(in the rows, 128 means zero)
Each row has two labels, one from each of two sets.
[158 139 124 103 104 137 138 127 142 165 116 113 116 122 122 114 138 157
 126 117 110 143 122 129 116 140  99 131  95 106 161 120 125 138 133 126
 112 129 102 172 118 126 116 130 105 130 141  84 153 185 137 117 118 124
 126  98 137  93 132 131 130 123 141 169 131 109 167 125 133 158 116 162
 105 179 131 152 118 127 134 148 131 170 129 135  99 107 156 129 127 128
 143 129 104 133 136 137 133 122 142 142 133 129 152 138 135 135 130 127
 137 145 137  87  90 131 182 139 143 133 125 143 150 135 128 119 121 125
 128 116 108 125 120 127 121 125 114 125 141 142 107 121 111 135 127 124
 120 137  95 123 104 153 109 156 126 155 106 185 172 137 115 132 148 145
 130 119 128 123 131  95 100 122 151 122 112 137 142 125 125 138 126 124
 122 125 117 129] -> (38)/A
[192 154 129  80 128 132 139 134 140 113 125 121 108 141 172 137 130 178
 150 132 132 139 113 153 119 122 119 136  74 127 117 109 119 161 130 161
  79  96  83 127 124 124 135 132 146  85 141  64 122 142 138 125 108 127
 111  95 162 156 133 128 133 101 103 128 117 104 139 126 145 141 139 113
 152 137 106 146 143 134 112 166 134 149 125 149  82 118 156 130 139 141
 155 124  92 132 132 128 146 127 105 114 129 157 140 164 134 126 117 118
 130 130 137 124 101 134  94 129 124 140 107 109 140 126 139 153 132 133
 119 115 124 164 121 133 119 123 112 135 158 125 114 126 122 129 123 122
 130 134 100 140 129 118 138 126 109 100 128 156 212 152 108 145 110 121
 162 117 141 148 151  73 140 142 162  68 148 121 112  77 144 136 132 131
 137 130 136 130] -> (38)/G
[108 140 136 118 111 153 134 157 129 129  89 135 117 130  86 123  74 126
 138 103 117 150 104 128 123 123 118 106  90 145 171  77 150 252 120 199
 188 143 146  71 123 101 140 111  41 184 146 126 134 181 134 111  57 149
 139 169 139  23 117 138 148 107 145  43 139 160 110 100 107 121 146 127
 159 196 122 142 124  95  97 120 127 141 127 121 113 128 215  90 125  99
 129 133 160  98 113 148 147 112 111 134 132 128 133 164 154  95 126 119
 106 134 138  93  69 107 236 136 129 137  78 139 112 124 117 151 123 129
 129 120 139 129 128 131 109 138 136 127 136 153 121 127 109 131 148 129
 115 144 108 141 107 190 137 218 125 176 109 138 151 154 122 130 116 142
 117 120 124 134  93  81 137  83 168 117 135 134 172 143 118 116 127 117
 121 106 146 116] -> (42)/Z
[ 83 123 136 173 139 122  96 109  99 103 123 125 135 107 111 144 137  86
 109 143 130 106 149 106 168 133 168 102 169 136 115 127 147 121 123  61
 169 153 205  71 133 139 112 135 126 190 124 152 114  93 120 127 176 138
 157 144 109  82 126 152 120 141 121  54 131 176 141 128 123 133 126 137
 111  92 144 117 124 113 122 112 124  78 124  96 158 146 121 132 136 131
 109 141 196 142 107 106 115 126 127 123 120 102  95 108 132 126 147 138
 122 108 117 169 136 110 125 118  91 126 132 120 133 107 114 110 127 134
 134 135 166 126 135 135 125 147 131 118 101 112 155 143 130 120 130 125
 129 126 178 119 119 128 125 119 149 133 146  90  60 106 144 116 106 121
  73 147 133 125 120 161 139 127 118 161  93 150 178 205 113 100 110 129
 145 134 118 118] -> (40)/G
[126 124 142 128 126 139 115 140 140 116 105 132 118 124 126 137 101 128
 146 130 133 131 110 133 108 121 123 118 107 156 126  98 126 210 125 135
 174 125 126  94 133 123 134 111  99 149 140 118 119 137 125 123 129 145
 143 134 142  69 125 129 147 121 109  45 133 150 112 127 127 115 144 129
 142 148 124 128 133 112 115 132 132 119 156 127 109 124 163 112 133 107
 135 123 149 102 114 134 135 126 117 135 127 127 137 143 138 110 130 129
 111 126 141 133 118 125 209 125 118 133 100 101 117 125 145 152 115 128
 129 128 132 130 132 126 114 132 140 124 136 149 108 135 126 122 142 129
 130 145 133 144 124 156 152 161 120 143 112 125 121 125 125 137  97 136
 113 131 134 152 118 105 136 111 161 108 121 132 184 149 129 100 131 120
 128 130 138 117] -> (42)/Z
[148 131 136 125 110 150 109 132 139 131 103 114 103 128 119 126 129 151
 155 128 126 141 110 131 110 134 106 127 107 142 158 112 134 217 125 127
 135 124 124 130 121 136 126 124 113 150 152  47 130 176 133 128 155 139
 142  91 155  80 126 128 145 127  92  72 139 143 131 130 125 145 124 151
 127 190 145 142 132 108 129 173 138 153 125 121  95 106 162 103 149 120
 143 145 125 123 114 141 137 116 131 138 136 129 164 135 141 116 121 121
 127 140 149 120 103 117 193 130 121 130  96 127 136 123 130 148 112 123
 126 124 129 123 122 129 100 124 115 103 156 138 106 135 115 128 149 108
 134 147 114 142 106 141 118 159 119 167 108 168 157 131 115 156 103 139
 115 123 132 171 130  87 114 106 175  93  96 141 214 143 124  85 129 120
 132 130 123 112] -> (42)/A
[ 85 132 127 128 131 124 113 145 132 119 124 122 119 126 116 124  92 115
 133 112 111 130 127 124 168 119 129 111 129 147 132 138 152 188 129 145
 169 169 184  92 141 111 136 134  77 157 132 101 126 143 125 131 118 144
 134 201 118  75 120 130 139 125 136  87 142 150 103 111 133 138 127 122
 142 141 150 137 125 106 120 103 126 127 128 118 131 135 168 111 128 126
 143 142 151 143 134 142 150 121 109 138 131 131 118 147 146 123 133 133
 118 130 122 124 105 114 108 132 118 128 109 133 128 120 123 126 125 135
 124 122 160 137 126 124 118 140  91 123 124  90 128 139 121 121 133 123
 119 130 122 138 115 124 112 163 139 139 136 136 121 125 126 116 124 125
 136 123 119 141 125 119 143  98 130 136 126 132 160 135 116 130 119 126
  95 108 133 118] -> (37)/Z
[194 116 119 124 104 159 122 123 143 143 123 129 112 132 121 118 145 147
 134 136 112 146 128 134 119 138 113 139 130 120 153 112 115 124 126 118
  96 140  78 166 116 131 126 160 117 131 144 103 146 183 130 140 154 129
 142  60 139  84 132 127 124 125 101 112 132  88 135 135 138 162 118 152
  62 156 146 139 123 118 136 167 131 144 120 137  96 126 120 124 133 128
 160 128 105 126 119 110 124 128 147 142 125 123 155 117 132 135 125 136
 136 139 138 112 139 133 162 127 134 122 126 146 150 137 127 128 108 129
 132 121 114 136 125 123 119 131 131 123 156 126 114 124 108 130 132 111
 121 135 101 148 124 140  92 156 115 163 127 158 145 124 115 144 120 122
 107 130 116 133 118 109 107 119 158  88 129 128 167 149 129 113 136 116
 125 125 123 128] -> (38)/A
[159 143 135  96 113 146 104 138 158 152 132 110 103 133 141 120 117 160
 168 131 120 149 112 139 114 138  98 142 117 134 156 176 123 197 126 118
 102 122 102 185 130 143 131 145 111 122 155  11 128 187 135 125 154 129
 133  69 148 126 141 133 150 131  96 119 138 113 129 128 115 160 116 182
 125 210 161 148 120 122 128 172 142 170 130 138 112 113 149 139 118 124
 150 142  80 136 133 135 145 118 141 147 143 135 152 145 138 121 115 133
 140 148 145 107 122 127 145 140 149 132 104 135 158 129 143 144 115 118
 125 123 114 123 122 129 114 124  81 108 172 116  96 141 117 124 140  87
 126 149 111 136 121 103  94 140 111 137 110 173 168 129  94 154 110 133
 145 124 131 154 142  98  99 128 157  92 109 132 184 135 122 121 140 119
 113 124 110 120] -> (38)/G
[ 83 108 130 156 150 140 126 145 104 126 116 160 132 117  47 126 111  91
 144 129 161 136 111 118  95 143 111 158 151 126 127 161 123 133 115 102
 145 109 123 135 137 145 114 101 142 188 122 232 136 105 115 131  46 133
 153 104 119 170 116 124 119 140 124  57 138 160 135 125  64 107 143 150
 126 224 120 101 143 127 105  99 137 113 122 110 195 150 114 110 110 132
  78 123 163  94 103 132 101 127 146 135 120  85 121 132 120  91 126 112
 122 136 132 118 183 115 209 134 154 125 112 141 118 140 124 132 150 122
 134 154 105  79 140 128 145 117 180 124 119 159 123 122 132 132 153 101
 144 133 171 124 139 148 123 133 122 163 107  63  46 117 128 138  94 144
  58 137 133 116 103 162 107 115 109 160 137 143 101 186 113 114 126 108
 201 115 115 108] -> (40)/A
[122 139 136 144 120 132 106 112 116 136 121 108 115 116 162 130 139 133
 116 147 111 119 138 131 152 142 111  97 124 138 135 114 139 155 128  99
 133 143 130 105 121 128 124 131 119 156 141  67 123 140 130 115 187 143
 139  99 139  59 127 138 126 124 127 108 124 156 155 130 138 129 131 145
 135  89 107 125 125 118 118 168 119 132 137 129  98 123 182 137 138 117
 153 130 152 171 130 127 129 127 126 126 137 139 145 133 141 136 144 146
 119 120 140 146  66 122 155 130 101 132 112 112 167 116 131 120 114 130
 131 120 151 150 131 129 118 130 111 116 130 143 130 143 117 126 134 134
 122 132 138 136 119 144 132 133 129 107 126 145 128 134 125 123 120 125
 142 124 141 145 142 123 118 122 142 124  83 137 164 156 121 127 121 133
 119 132 127 123] -> (38)/Z
